Below is a small trained network, with its code and all its weights. Each question gives an input and a class and asks what happens when units are switched off, that is, made to give their printed mean instead of their output.

import numpy as np


def w(rows, s, z=0):
    codes = np.array(rows[::2]) - 128.0
    scale = np.full(codes.shape[1], s)
    scale[-1] = z or s
    return codes * scale


def norm(h):
    return h / np.sqrt((h * h).mean(-1, keepdims=True) + 1e-5)


def f(y):
    return np.maximum(y, 0)


def log_softmax(a):
    a = a - a.max(-1, keepdims=True)
    return a - np.log(np.exp(a).sum(-1, keepdims=True))


def net(x, mask):
    res = np.array(x, float).reshape(1, 8) / 4 @ E
    u = 0
    for l in range(2):
        y = f(norm(res) @ A[l][:, :-1].T + A[l][:, -1])
        res = res + np.where(mask[u : u + 6], y, B[l][:, -1]) @ B[l][:, :-1]
        u += 6
    return log_softmax(norm(res)[-1] @ U[:, :-1].T + U[:, -1])


A, B = {}, {}
E = w([
[133,122,126,129,127,135,132,133,127,121,122],'x0',
[34,139,148,143,107,157,215,61,108,148,60],'x1',
[120,52,115,125,167,187,61,82,144,171,110],'x2',
[134,134,121,131,137,129,124,131,119,117,116],'x3',
[97,82,7,219,167,95,200,113,94,138,243],'x4',
[114,127,125,122,129,118,122,126,130,130,127],'x5',
[176,70,151,11,253,84,228,65,173,91,129],'x6',
[70,68,175,45,55,123,61,84,84,30,204],'x7',
],0.0037)
A[0] = w([
[144,200,180,139,169,150,120,136,185,157,102,145],'0.n1',
[87,253,130,105,116,82,201,156,137,155,175,157],'0.n2',
[241,138,135,141,159,49,58,228,165,100,181,21],'0.n3',
[98,125,105,180,76,159,76,153,119,151,153,4],'0.n4',
[154,211,158,104,95,50,230,239,93,37,139,18],'0.n5',
[108,43,97,116,217,200,61,101,168,179,81,74],'0.n6',
],0.0054,0.0018)
B[0] = w([
[117,139,11,42,48,29,209,135,116,158,96,225],'0.n1',
[151,125,113,208,146,171,57,87,173,115,91,225],'0.n2',
[35,104,59,62,184,255,114,95,131,138,131,254],'0.n3',
[161,186,209,156,194,84,112,187,146,91,117,206],'0.n4',
[161,19,222,196,112,149,79,27,167,205,122,233],'0.n5',
[176,115,196,237,104,115,91,59,157,152,129,244],'0.n6',
],0.0059,0.0039)
A[1] = w([
[84,110,214,57,41,95,88,57,30,1,243,7],'1.n1',
[57,196,141,199,39,185,106,230,99,176,131,91],'1.n2',
[92,97,94,240,177,127,190,132,90,100,253,59],'1.n3',
[165,70,170,74,235,85,230,84,155,115,128,74],'1.n4',
[170,154,196,4,36,159,76,111,112,108,81,172],'1.n5',
[36,188,170,171,96,173,252,48,159,98,77,87],'1.n6',
],0.0054,0.0017)
B[1] = w([
[215,211,76,170,189,150,176,99,152,219,87,254],'1.n1',
[152,149,209,63,200,117,141,117,80,67,196,238],'1.n2',
[91,74,140,47,5,66,168,170,162,133,6,242],'1.n3',
[99,254,206,175,91,116,62,241,35,67,163,242],'1.n4',
[66,58,59,163,78,70,206,173,127,116,127,254],'1.n5',
[133,67,49,56,188,191,57,131,150,102,229,226],'1.n6',
],0.0065,0.0047)
U = w([
[105,204,247,129,150,91,85,225,76,75,177,198],'0',
[69,72,76,82,2,38,178,190,152,154,65,70],'1',
[145,71,211,199,108,149,54,20,178,174,122,140],'2',
[184,202,32,141,171,136,179,110,134,212,131,201],'3',
[52,86,49,51,185,243,84,122,135,108,201,7],'4',
],0.0065,0.0011)

Each question gives the input, the list of numbers given to net, and the class t.
The units are the neurons (one row each of A and B). Each row of codes is followed by its name. A weight is (code - 128) times the scale printed after its matrix; where a second scale follows, it is the last column's (A, B and U).
mask holds one flag per neuron, layer by layer. A switched-off neuron (its flag False) gives its mean, the last column of its row in B, instead of its output. The means were averaged over made-up inputs and are rounded, as every weight is.
A unit's drop is (log p(t) with every unit on - log p(t) with that unit switched off) / (log p(t) with every unit on - log p(t) with every unit switched off).
The circuit of an input: a set's keep is (log p(t) with only the set's units on - log p(t) with every unit switched off) / (log p(t) with every unit on - log p(t) with every unit switched off). Starting from all 12 units, units are removed one at a time, each time the one whose removal leaves the highest keep (on an exact tie, the one counted first), for as long as the keep stays at least 0.8.
units of the circuit, in order: the units of the circuit, biggest drop first
k most important neurons: the k neurons with the biggest drops, biggest first
k most important neurons of layer l: the k neurons of layer l with the biggest drops, biggest first
input [2,5,1,8,8,-7,-8,-8], class 0: 3 most important neurons of layer 0 : 0.n4; 0.n1; 0.n3
input [-5,-4,5,3,-3,5,5,8], class 3: most important neuron of layer 0 : 0.n5
input [5,-7,-3,-4,-4,0,-6,-1], class 4: 3 most important neurons of layer 1 : 1.n4; 1.n3; 1.n5
input [7,-3,6,0,8,5,5,6], class 1: 2 most important neurons : 1.n3; 0.n5
input [1,7,-8,-3,-2,-4,-7,5], class 2: 4 most important neurons : 0.n5; 1.n4; 0.n2; 0.n3
input [4,7,-4,0,-6,-2,6,2], class 4: 3 most important neurons of layer 0 : 0.n4; 0.n2; 0.n6
input [-8,-1,3,2,4,-2,-5,8], class 3: 2 most important neurons : 1.n1; 1.n4
input [4,8,-2,-8,6,2,5,-3], class 4: 4 most important neurons : 1.n6; 1.n5; 0.n2; 0.n4
input [6,5,6,-8,-7,5,-7,2], class 0: units of the circuit, in order : 1.n2; 0.n5
input [-1,6,-7,-8,6,-6,-6,0], class 2: units of the circuit, in order : 0.n2; 0.n5
input [0,2,5,-5,-6,-1,-7,-7], class 0: units of the circuit, in order : 1.n2; 0.n5
input [1,4,-7,1,-7,-2,8,-4], class 0: 4 most important neurons : 1.n4; 1.n3; 1.n6; 1.n1
input [-4,-5,-4,-6,8,-5,7,-8], class 1: 3 most important neurons : 1.n3; 1.n1; 1.n2
input [0,-1,-6,-5,-6,7,-1,4], class 1: units of the circuit, in order : 1.n5
input [-6,3,-6,-6,2,-8,-1,-6], class 2: 3 most important neurons : 0.n5; 0.n2; 1.n1
input [-7,-4,-3,-5,8,8,7,-1], class 1: 3 most important neurons : 1.n3; 1.n2; 0.n4
input [5,-8,-4,-5,-7,-4,6,-3], class 4: 3 most important neurons of layer 0 : 0.n3; 0.n6; 0.n4
input [2,4,-2,-8,-8,-7,6,-8], class 1: 3 most important neurons of layer 1 : 1.n1; 1.n2; 1.n5
input [3,7,-8,-3,-7,-4,-4,-2], class 2: 3 most important neurons : 0.n5; 0.n2; 1.n3
input [7,-2,-3,-5,-8,-4,-4,-2], class 1: most important neuron of layer 1 : 1.n5
input [2,8,-2,0,8,-8,3,1], class 1: 3 most important neurons : 1.n3; 0.n3; 1.n2
input [6,-5,1,6,7,3,5,0], class 1: 3 most important neurons of layer 1 : 1.n3; 1.n2; 1.n6
input [-2,5,-1,-6,1,0,-1,6], class 3: 2 most important neurons : 1.n1; 0.n3
input [1,5,5,6,5,-8,-5,4], class 0: units of the circuit, in order : 1.n2; 0.n4
input [2,-8,-4,-5,6,-8,-1,0], class 4: 2 most important neurons : 0.n3; 1.n5
input [-5,3,8,-8,8,-7,-6,6], class 1: 2 most important neurons : 1.n3; 0.n5
input [-7,-1,-6,-7,4,-4,-2,-6], class 2: 2 most important neurons : 0.n5; 0.n2
